Below is a small trained network, with its code and all its weights. Each question gives an input and a class and asks what happens when units are switched off, that is, made to give their printed mean instead of their output.

import numpy as np


def w(rows, s, z=0):
    codes = np.array(rows[::2]) - 128.0
    scale = np.full(codes.shape[1], s)
    scale[-1] = z or s
    return codes * scale


def f(y):
    return y / 2 * (1 + np.tanh(0.7978845608 * (y + 0.044715 * y**3)))


def log_softmax(a):
    a = a - a.max(-1, keepdims=True)
    return a - np.log(np.exp(a).sum(-1, keepdims=True))


def net(x, mask):
    res = np.array(x, float).reshape(1, 8) / 4 @ E
    y = f(res @ A[0][:, :-1].T + A[0][:, -1])
    res = res + np.where(mask, y, B[0][:, -1]) @ B[0][:, :-1]
    return log_softmax(res[-1] @ U[:, :-1].T + U[:, -1])


A, B = {}, {}
E = w([
[158,182,44,125,66,124,120,195,193,133,131,168],'x0',
[152,152,133,130,124,128,87,108,123,107,126,130],'x1',
[62,119,138,88,151,200,130,169,102,9,149,172],'x2',
[129,132,143,124,108,139,130,119,144,119,155,101],'x3',
[136,119,147,130,126,131,159,139,139,125,114,131],'x4',
[114,120,118,140,154,115,141,141,125,134,104,152],'x5',
[128,120,81,133,177,139,122,144,105,152,138,121],'x6',
[133,121,134,123,116,115,137,120,144,107,134,122],'x7',
],0.013)
A[0] = w([
[163,112,179,160,82,133,156,125,103,118,124,146,2],'N0',
[116,52,216,119,195,108,149,16,53,161,115,88,162],'N1',
[169,234,53,116,71,105,139,254,225,161,132,141,142],'N2',
[116,99,117,168,120,94,79,212,165,163,109,214,217],'N3',
[138,175,125,197,178,75,134,125,164,156,64,58,46],'N4',
[200,80,138,192,112,37,125,84,175,244,112,82,88],'N5',
[126,45,118,92,147,200,112,149,135,36,140,182,42],'N6',
[172,105,126,165,112,89,57,136,152,183,57,31,87],'N7',
[130,104,187,132,166,120,171,18,51,147,119,104,100],'N8',
],0.0072,0.0022)
B[0] = w([
[129,89,123,158,125,139,159,107,153,62,144,94,131],'N0',
[194,130,100,251,164,92,174,46,147,189,153,142,241],'N1',
[180,160,70,139,187,71,178,33,145,163,210,228,245],'N2',
[117,106,167,159,218,137,119,117,143,159,175,99,177],'N3',
[98,115,142,42,46,113,141,144,124,83,106,163,175],'N4',
[50,119,185,106,128,189,51,255,103,53,46,71,246],'N5',
[55,37,181,76,103,141,136,180,77,107,112,68,206],'N6',
[118,84,116,102,111,167,95,151,102,43,98,100,196],'N7',
[140,165,93,199,137,67,178,78,146,133,173,101,205],'N8',
],0.0087,0.013)
U = w([
[246,174,98,197,137,41,167,35,158,188,174,149,252],'0',
[32,101,175,125,93,226,78,234,59,74,69,106,4],'1',
],0.011,0.0016)

Each question gives the input, the list of numbers given to net, and the class t.
The units are the neurons (one row each of A and B). Each row of codes is followed by its name. A weight is (code - 128) times the scale printed after its matrix; where a second scale follows, it is the last column's (A, B and U).
mask holds one flag per neuron, in row order. A switched-off neuron (its flag False) gives its mean, the last column of its row in B, instead of its output. The means were averaged over made-up inputs and are rounded, as every weight is.
A unit's drop is (log p(t) with every unit on - log p(t) with that unit switched off) / (log p(t) with every unit on - log p(t) with every unit switched off).
The circuit of an input: a set's keep is (log p(t) with only the set's units on - log p(t) with every unit switched off) / (log p(t) with every unit on - log p(t) with every unit switched off). Starting from all 9 units, units are removed one at a time, each time the one whose removal leaves the highest keep (on an exact tie, the one counted first), for as long as the keep stays at least 0.8.
units of the circuit, in order: the units of the circuit, biggest drop first
most important unit: the unit with the biggest drop
top k neurons: the k neurons with the biggest drops, biggest first
drop when u is switched off: that unit's drop, to one decimal
input [2,-2,-8,0,1,-3,5,7], class 1: units of the circuit, in order -> [N5]
input [8,1,8,-1,1,-7,7,6], class 0: top 3 neurons -> [N2, N5, N7]
input [3,0,-4,-2,1,-7,2,-5], class 1: top 2 neurons -> [N5, N1]
input [4,-3,-6,7,-8,-5,-1,4], class 1: top 2 neurons -> [N5, N1]
input [-6,-4,-8,-3,-2,4,3,-8], class 1: top 3 neurons -> [N5, N2, N7]
input [-8,-7,8,-6,2,-5,-7,1], class 0: top 2 neurons -> [N1, N5]
input [-3,8,-4,4,-5,-6,8,-1], class 1: top 2 neurons -> [N2, N5]
input [-7,-3,6,-5,0,3,2,-4], class 0: top 2 neurons -> [N1, N5]
input [5,3,4,1,8,-4,2,5], class 0: top 2 neurons -> [N5, N2]
input [0,7,1,-3,-8,-4,7,4], class 1: top 4 neurons -> [N2, N1, N8, N3]
input [0,8,-2,1,8,-8,1,0], class 1: top 2 neurons -> [N2, N1]
input [0,6,-2,-3,-2,8,-8,8], class 1: drop when N2 is switched off -> 0.5
input [-8,7,5,-3,-1,8,-5,1], class 0: drop when N1 is switched off -> 0.1
input [7,-7,4,-8,-1,4,-3,5], class 0: most important unit -> N2
